Below are the code and all the weights of a small trained network. Each question names an input and a class and asks about switching units off, where a switched-off unit gives its printed mean instead of its output.

import numpy as np


def w(rows, s, z=0):
    codes = np.array(rows[::2]) - 128.0
    scale = np.full(codes.shape[1], s)
    scale[-1] = z or s
    return codes * scale


def f(y):
    return np.maximum(y, 0)


def log_softmax(a):
    a = a - a.max(-1, keepdims=True)
    return a - np.log(np.exp(a).sum(-1, keepdims=True))


def net(x, mask):
    res = np.array(x, float).reshape(1, 8) / 4 @ E
    y = f(res @ A[0][:, :-1].T + A[0][:, -1])
    res = res + np.where(mask, y, B[0][:, -1]) @ B[0][:, :-1]
    return log_softmax(res[-1] @ U[:, :-1].T + U[:, -1])


A, B = {}, {}
E = w([
[102,1,174],'x0',
[129,128,127],'x1',
[129,127,128],'x2',
[106,88,25],'x3',
[128,130,128],'x4',
[11,159,131],'x5',
[128,129,130],'x6',
[128,128,128],'x7',
],0.0099)
A[0] = w([
[123,98,41,127],'n0',
[202,109,107,111],'n1',
[113,79,157,144],'n2',
[134,176,139,135],'n3',
[137,137,178,109],'n4',
[37,170,125,152],'n5',
[79,150,147,135],'n6',
[103,125,97,180],'n7',
[153,182,103,106],'n8',
[148,166,120,191],'n9',
[144,167,117,131],'n10',
[147,156,203,16],'n11',
[95,119,73,177],'n12',
[214,109,107,95],'n13',
[151,168,92,108],'n14',
[141,176,122,133],'n15',
[145,163,101,142],'n16',
[38,144,120,122],'n17',
[118,84,159,114],'n18',
[159,101,62,133],'n19',
[121,64,154,127],'n20',
[104,214,108,85],'n21',
[151,150,191,30],'n22',
[10,84,145,150],'n23',
[111,160,237,9],'n24',
[214,114,117,65],'n25',
[177,168,184,146],'n26',
[124,153,126,154],'n27',
[149,151,194,33],'n28',
[120,89,160,143],'n29',
[149,166,97,130],'n30',
],0.014,0.0013)
B[0] = w([
[2,170,101,221],'n0',
[161,163,209,204],'n1',
[153,74,109,191],'n2',
[143,81,100,178],'n3',
[78,126,106,169],'n4',
[189,125,167,232],'n5',
[186,143,134,182],'n6',
[110,175,143,174],'n7',
[153,77,100,200],'n8',
[130,100,111,181],'n9',
[135,77,104,177],'n10',
[48,159,98,191],'n11',
[79,187,157,200],'n12',
[171,167,182,214],'n13',
[142,87,100,192],'n14',
[158,85,93,184],'n15',
[140,87,88,182],'n16',
[200,162,185,221],'n17',
[147,79,89,183],'n18',
[63,174,153,201],'n19',
[139,92,77,202],'n20',
[170,116,107,225],'n21',
[70,142,125,182],'n22',
[148,104,162,254],'n23',
[78,159,125,212],'n24',
[170,160,175,209],'n25',
[108,134,112,203],'n26',
[152,115,120,157],'n27',
[72,165,108,184],'n28',
[159,76,78,180],'n29',
[144,89,87,188],'n30',
],0.0095,0.009)
U = w([
[144,24,55,15],'0',
[175,166,217,133],'1',
[12,174,101,254],'2',
],0.011,0.00074)

Each question gives the input, the list of numbers given to net, and the class t.
The units are the neurons (one row each of A and B). Each row of codes is followed by its name. A weight is (code - 128) times the scale printed after its matrix; where a second scale follows, it is the last column's (A, B and U).
mask holds one flag per neuron, in row order. A switched-off neuron (its flag False) gives its mean, the last column of its row in B, instead of its output. The means were averaged over made-up inputs and are rounded, as every weight is.
A unit's drop is (log p(t) with every unit on - log p(t) with that unit switched off) / (log p(t) with every unit on - log p(t) with every unit switched off).
The circuit of an input: a set's keep is (log p(t) with only the set's units on - log p(t) with every unit switched off) / (log p(t) with every unit on - log p(t) with every unit switched off). Starting from the 12 units with the biggest drops (on a tie, the unit counted first), units are removed one at a time, each time the one whose removal leaves the highest keep (on an exact tie, the one counted first), for as long as the keep stays at least 0.8.
units of the circuit, in order: the units of the circuit, biggest drop first
top k neurons: the k neurons with the biggest drops, biggest first
drop of u: that unit's drop, to one decimal
input [-3,4,2,8,-7,-5,-6,-4], class 2: units of the circuit, in order -> [n0]
input [1,0,1,2,-2,1,-2,-1], class 2: units of the circuit, in order -> [n5 n21 n8]
input [-7,-6,1,8,3,-3,6,7], class 2: top 2 neurons -> [n0 n19]
input [0,6,2,7,-7,-6,0,-2], class 2: units of the circuit, in order -> [n0 n19]
input [-3,-6,-8,-6,3,8,1,4], class 1: top 2 neurons -> [n5 n17]
input [-5,6,6,7,-2,-1,-3,8], class 2: top 3 neurons -> [n0 n19 n12]
input [-4,5,8,3,-8,4,-4,-6], class 0: top 3 neurons -> [n1 n13 n25]
input [-1,-6,2,5,5,7,-3,-6], class 1: top 2 neurons -> [n17 n5]
input [5,-7,-6,1,2,7,7,4], class 1: drop of n17 -> 0.3
input [-2,5,-5,0,-6,3,-7,4], class 1: drop of n20 -> 0.2
input [5,6,5,2,-7,-8,-1,-2], class 1: drop of n13 -> 0.1
